Q:
[[ 627  261  155  -93  877 -362 -562  442   77  182  178   -6 -256  784
   270]
 [-530 -306  583  175   -9  -63  175 -152  703   28 -286  -91  613 -473
  -376]
 [ 116   30  -99  455  207  130 -205 -196  309  354  396 -307  700 -457
  -331]
 [-189 -293 -255   54 -379 -376  266  191 -127  512 -220  316  226  362
  -415]
 [ 321  448 -404  478  -21  859 -161  448 -680 -170  851  170 -213   34
   274]
 [ 515  336  146  124  301 -494  196 -109 -209  317   10  -81  -49  400
   239]]
A: -189

Q:
[[144 115 140 109  92 127 107 190 111  50 142 147 123 136 105 107]
 [159 134 127 114 131 125  90 181 101  72 132 136 143 149 109 101]
 [172 144 116 106 118 120 145 131 124  79 114 115 136 154 119 131]
 [113  81 110 122 120 124  82 124  95 150 123  93 109 136 147 141]
 [122 139 113 105  62 117  76 122  83  57 124  94 146 119 157 153]
 [156 126 112 129  98 124 113  56 139 155  66 131  88  49 104 157]
 [149 131  77  94 162  75 138  65 152 141  95 116 110 197 139 125]]
A: 122

Q:
[[542 590 696 472 610 463 606 523 540 420 618]
 [429 530 855 514 730 359 529 394 594 179 662]
 [540 566 644 590 623 551 591 514 534 437 645]
 [544 588 690 482 610 474 609 521 535 419 624]
 [455 525 797 531 706 378 468 465 712 357 558]
 [540 591 710 450 610 443 601 526 557 422 603]
 [477 546 782 486 679 373 485 493 704 399 540]
 [540 563 636 607 626 560 585 515 543 447 641]
 [502 564 765 447 650 377 520 514 670 420 544]
 [495 559 770 456 659 374 510 509 682 417 541]]
A: 540

Q:
[[67 38 21 71 66 63 42 40 19 36]
 [83 70 35 18 93 81 44 53 47 69]
 [49 17 74 73 23 56 80 63 82 38]
 [66 34 16 68 77 66 33 29 21 37]
 [22 65 31 58 33 14 30 31 13 75]
 [31 27 67 37 30 29 37 31 61 62]
 [56 35 64 32 31 42 43 23 65 77]
 [79 31 46 47 70 63 42 27 43 58]
 [70 42 25 67 68 65 33 29 21 30]]
A: 56

Q:
[[ 18 -10   0  17  10  -9  19  25  -7  -4]
 [ 27 -12  13  15  14  11  24   7   8   0]
 [ 27  12  -4  10  20  27  29 -29  14  -6]
 [ 20  16 -20  12  20  14  29 -24   0 -12]
 [ 10  14 -25   0  19   8  23 -15  -1 -15]
 [ -3 -13 -16  23 -18 -25  18  24 -24  18]
 [ -8 -23  -7  16 -26  -6  21  -1 -13  30]
 [ -5 -14 -19  19 -15 -22  19  22 -22  17]]
A: -3
---
[[ 43  83  39  62 -47]
 [-17  -2 -55  66  63]] -> -17

[[ 6  1 59 -4]
 [ 7  2 64 -4]
 [-1  0 -7  0]] -> -4

[ 79  -2  -7 -45 -36 -11   5] -> -7

[[-34  51 -66 -25  59]
 [-72  37  21   3  63]
 [-47  46 -69 -43  46]] -> -47

[ -3   0 -71  29  70] -> -3

[ 74 -25 -46  59 -30  -3  52] -> -46

[ 32  81  -4 -32 -13] -> 32

[-31 -29 -20  40 -26 -63] -> -29
---
57,-31,5,22,-12,-9
57,-31,5,22,-12,-9
57,-31,-68,42,-12,-66
⇒ -9

-1,25,1,-25,15,-13
-25,34,-25,-11,-1,-40
4,-66,-1,6,-30,35
⇒ -40

-1,23,42,-19,42
14,58,78,-40,33
-5,18,36,-15,45
⇒ 33

56,-15,1,27,41
-81,-70,13,-44,51
24,-10,0,-1,21
⇒ 51

-1,-20,2,13
29,20,44,-29
-25,-52,33,78
⇒ -29

5,-36,2,-21,-9,-11
50,20,10,28,44,-11
-64,24,-5,26,-7,2
⇒ -11

45,-40,0,-37,10,56,-64
-40,-37,69,-18,28,5,58
6,30,-27,80,40,-41,31
⇒ 58
---
[[-69 -26 -10   5   3 -24  23]
 [ -4  -6  32  13   0  27 -10]
 [ -1   7  12   9   6 -18 -42]] value 32

[ 42 -27 -33  74   5  16] value 74

[-29 -71 -17  41 -61] value 41

[ -2 -81   7 -24  18 -22   3] value 18

[[ 52 -37 -35  81]
 [-10  14  24 -28]] value 81

[-29  67   3 -48] value 67

[50 77 60 81 64 74] value 81

[-69  27  10  40 -48  -3 -59] value 40

[-82 -74  30 -44 -30] value 30
---
[[45, -22, 86, -19, -15], [27, -51, 86, -16, 68]] 45, 68
[[73, 44, 54, 22, 45, 69, -25], [16, 21, 12, 8, 2, 15, 37]] 73, 37
[11, 63, 9, 50, 40, 29] 11, 29
[[-35, 15, -36, -24, -16, 35], [-71, 24, -6, 11, 65, 5], [-30, -14, -27, -19, -5, -13]] -35, -13
[-44, -54, -4, 62, 57, 41] -44, 41
[42, 41, -76, 15, 26, -72] 42, -72
---
Input:
[[-27 -26 -24   5  48   2  71]
 [-24  29  -2  65  15  29  -3]
 [-66 -63 -14 -37 -12 -21 -38]]
Output: 2

Input:
[[  3  48 -31 -42   4  21]
 [ 17  25  36  13  44  74]
 [-28 -30  51  73 -20  10]]
Output: 4

Input:
[[ -1   1  -4 -61   3]
 [  2  -5  -1 -59   3]
 [  0   2  -5 -67   1]]
Output: -61

Input:
[[-41  -3  -4   2  20]
 [-12 -34  65 -20 -35]
 [ 10   8   0  16  -6]]
Output: 2

Input:
[[ 27  -9 -24  31  -3]
 [ 40 -32 -32  69 -12]
 [-26 -28 -13  -2  10]]
Output: 31

Input:
[[ 30 -17   1  10  -8 -40  -2]
 [-14 -76   2  35  81   5 -21]
 [-17 -42  14 -20 -13 -27   1]]
Output: -40

Input:
[[-83  19  59 -29]
 [-66 -56  43 -33]
 [ -7 -17 -20 -54]]
Output: 59

Input:
[[-59 -38  35  14]
 [-52  29  44 -80]
 [ -6 -46 -30 -65]]
Output: 35

Input:
[[  5  -8  10   4  13  44 -15]
 [ 30   4  -7  10  68  -2 -42]
 [-12 -18  15  21  24  40 -34]]
Output: 44
